Below are the code and all the weights of a small trained network. Each question names an input and a target symbol and asks about switching units off, where a switched-off unit gives its printed mean instead of its output.

import numpy as np


def w(rows, s, z=0):
    codes = np.array(rows[::2]) - 128.0
    scale = np.full(codes.shape[1], s)
    scale[-1] = z or s
    return codes * scale


def f(y):
    return y / 2 * (1 + np.tanh(0.7978845608 * (y + 0.044715 * y**3)))


def softmax(a):
    e = np.exp(a - a.max(-1, keepdims=True))
    return e / e.sum(-1, keepdims=True)


def log_softmax(a):
    a = a - a.max(-1, keepdims=True)
    return a - np.log(np.exp(a).sum(-1, keepdims=True))


def net(x, mask):
    ids = ['αβγδζηθμτφω'.index(c) for c in x.split()]
    T = len(ids)
    res = E[ids] + P[:T]
    r = res
    for j in range(2):
        rows = slice(4 * j, 4 * j + 4)
        q, k, v = (r @ M[0][rows].T for M in (Q, K, V))
        z = softmax(np.where(np.tri(T) > 0, q @ k.T / 4**0.5, -1e9)) @ v
        o = O[0][rows]
        res = res + np.where(mask[j], z, o[:, -1]) @ o[:, :-1]
    y = f(res @ A[0][:, :-1].T + A[0][:, -1])
    res = res + np.where(mask[2:10], y, B[0][:, -1]) @ B[0][:, :-1]
    return log_softmax(res[-1] @ U[:, :-1].T + U[:, -1])


Q, K, V, O, A, B = {}, {}, {}, {}, {}, {}
E = w([
[104,170,158,193],'α',
[139,160,125,153],'β',
[140,182,40,174],'γ',
[133,166,115,159],'δ',
[156,121,129,115],'ζ',
[156,16,83,91],'η',
[191,155,210,145],'θ',
[113,31,108,43],'μ',
[189,87,64,102],'τ',
[209,161,77,33],'φ',
[20,248,121,119],'ω',
],0.015)
P = w([
[79,163,86,179],'0',
[106,70,138,120],'1',
[147,115,157,51],'2',
[99,49,170,110],'3',
[176,31,165,2],'4',
[113,35,141,118],'5',
[151,187,127,102],'6',
[86,55,214,125],'7',
[137,126,150,80],'8',
[96,43,225,116],'9',
],0.0072)
Q[0] = w([
[85,224,85,48],'H1',
[111,113,184,255],'H1',
[174,234,74,79],'H1',
[157,87,129,152],'H1',
[136,211,143,110],'H2',
[172,174,195,135],'H2',
[81,96,149,126],'H2',
[120,192,104,109],'H2',
],0.01)
K[0] = w([
[170,116,108,138],'H1',
[178,106,148,171],'H1',
[111,112,54,93],'H1',
[196,128,186,111],'H1',
[168,248,101,129],'H2',
[152,90,109,163],'H2',
[120,83,105,194],'H2',
[114,140,118,135],'H2',
],0.013)
V[0] = w([
[45,198,100,81],'H1',
[33,100,232,212],'H1',
[167,160,187,204],'H1',
[159,173,88,186],'H1',
[215,203,155,127],'H2',
[205,26,104,255],'H2',
[121,101,224,139],'H2',
[98,102,66,76],'H2',
],0.0093)
O[0] = w([
[73,164,184,77,132],'H1',
[100,254,90,158,3],'H1',
[180,230,153,156,101],'H1',
[154,128,104,153,129],'H1',
[216,107,160,52,160],'H2',
[136,109,74,217,98],'H2',
[133,113,75,153,89],'H2',
[146,55,131,187,166],'H2',
],0.0087,0.0051)
A[0] = w([
[193,100,185,187,143],'N1',
[1,81,35,126,210],'N2',
[194,163,224,167,253],'N3',
[64,118,111,249,117],'N4',
[94,66,109,119,92],'N5',
[151,153,78,25,152],'N6',
[166,77,169,82,138],'N7',
[180,158,144,196,123],'N8',
],0.0086,0.0048)
B[0] = w([
[158,96,3,115,178],'N1',
[153,145,191,122,176],'N2',
[82,109,107,92,211],'N3',
[116,158,132,185,155],'N4',
[136,146,136,163,174],'N5',
[96,113,88,136,200],'N6',
[55,123,114,174,255],'N7',
[171,202,92,88,152],'N8',
],0.012,0.0094)
U = w([
[91,203,87,182,191],'α',
[104,163,84,140,4],'β',
[144,143,85,156,39],'γ',
[71,176,73,158,22],'δ',
[216,93,162,46,66],'ζ',
[127,127,103,254,130],'η',
[249,128,30,58,237],'θ',
[162,103,225,141,221],'μ',
[246,52,108,115,35],'τ',
[119,36,107,88,194],'φ',
[104,133,222,11,167],'ω',
],0.0065,0.004)

Each question gives the input, a string of symbols that net reads in full, and the target symbol t.
The units are the heads (4 rows each of Q, K, V and O) and the neurons (one row each of A and B). Each row of codes is followed by its name. A weight is (code - 128) times the scale printed after its matrix; where a second scale follows, it is the last column's (O, A, B and U).
mask holds one flag per unit, heads first, then neurons. A switched-off unit (its flag False) gives its mean, the last column of its rows in O or B, instead of its output. The means were averaged over made-up inputs and are rounded, as every weight is.
A unit's drop is (log p(t) with every unit on - log p(t) with that unit switched off) / (log p(t) with every unit on - log p(t) with every unit switched off).
The circuit of an input: a set's keep is (log p(t) with only the set's units on - log p(t) with every unit switched off) / (log p(t) with every unit on - log p(t) with every unit switched off). Starting from all 10 units, units are removed one at a time, each time the one whose removal leaves the highest keep (on an exact tie, the one counted first), for as long as the keep stays at least 0.8.
circuit, biggest first: the units of the circuit, biggest drop first
top k neurons: the k neurons with the biggest drops, biggest first
which heads matter: for each layer, one digit per head in row order, 1 if its drop is at least 0.15 and else 0, layers parted by /
drop when u is switched off: that unit's drop, to one decimal
input γ μ μ ζ, target μ: top 2 neurons -> (N2 N6)
input α γ δ ω α, target ω: top 2 neurons -> (N7 N1)
input φ φ ζ, target φ: circuit, biggest first -> (H1 N7)
input β β δ δ θ η δ, target θ: circuit, biggest first -> (N7 H2)
input τ α ω φ μ, target ω: circuit, biggest first -> (H1)
input ω θ θ θ ω δ τ ω, target ω: which heads matter -> 01
input μ θ δ θ γ ζ, target θ: circuit, biggest first -> (H1 N7 H2)
input θ θ φ θ α θ, target θ: which heads matter -> 10
input ζ τ η φ η τ, target η: which heads matter -> 01
input φ θ β μ, target μ: circuit, biggest first -> (N2 H2 N1 N3)
input φ φ δ, target φ: which heads matter -> 11
input ω δ δ, target ω: top 2 neurons -> (N1 N7)
input ζ ω μ, target ω: which heads matter -> 10
input μ φ φ ζ η γ γ μ φ α, target α: circuit, biggest first -> (H1)
input η γ θ θ α, target θ: circuit, biggest first -> (H1 N7 N8 H2)
input δ ω θ, target ω: which heads matter -> 11
input θ θ β, target θ: circuit, biggest first -> (H1 N7 H2)
input δ φ ζ η β τ γ φ θ, target φ: top 3 neurons -> (N3 N7 N1)
input ω φ φ γ θ φ τ, target φ: which heads matter -> 11
input φ φ γ δ ζ φ θ ω, target ω: top neuron -> (N1)
input β θ γ θ δ θ γ γ, target θ: drop when N8 is switched off -> 0.1
input ω γ ω θ δ, target ω: drop when H2 is switched off -> 0.2
input δ φ τ φ γ φ ζ, target φ: drop when N7 is switched off -> 0.2
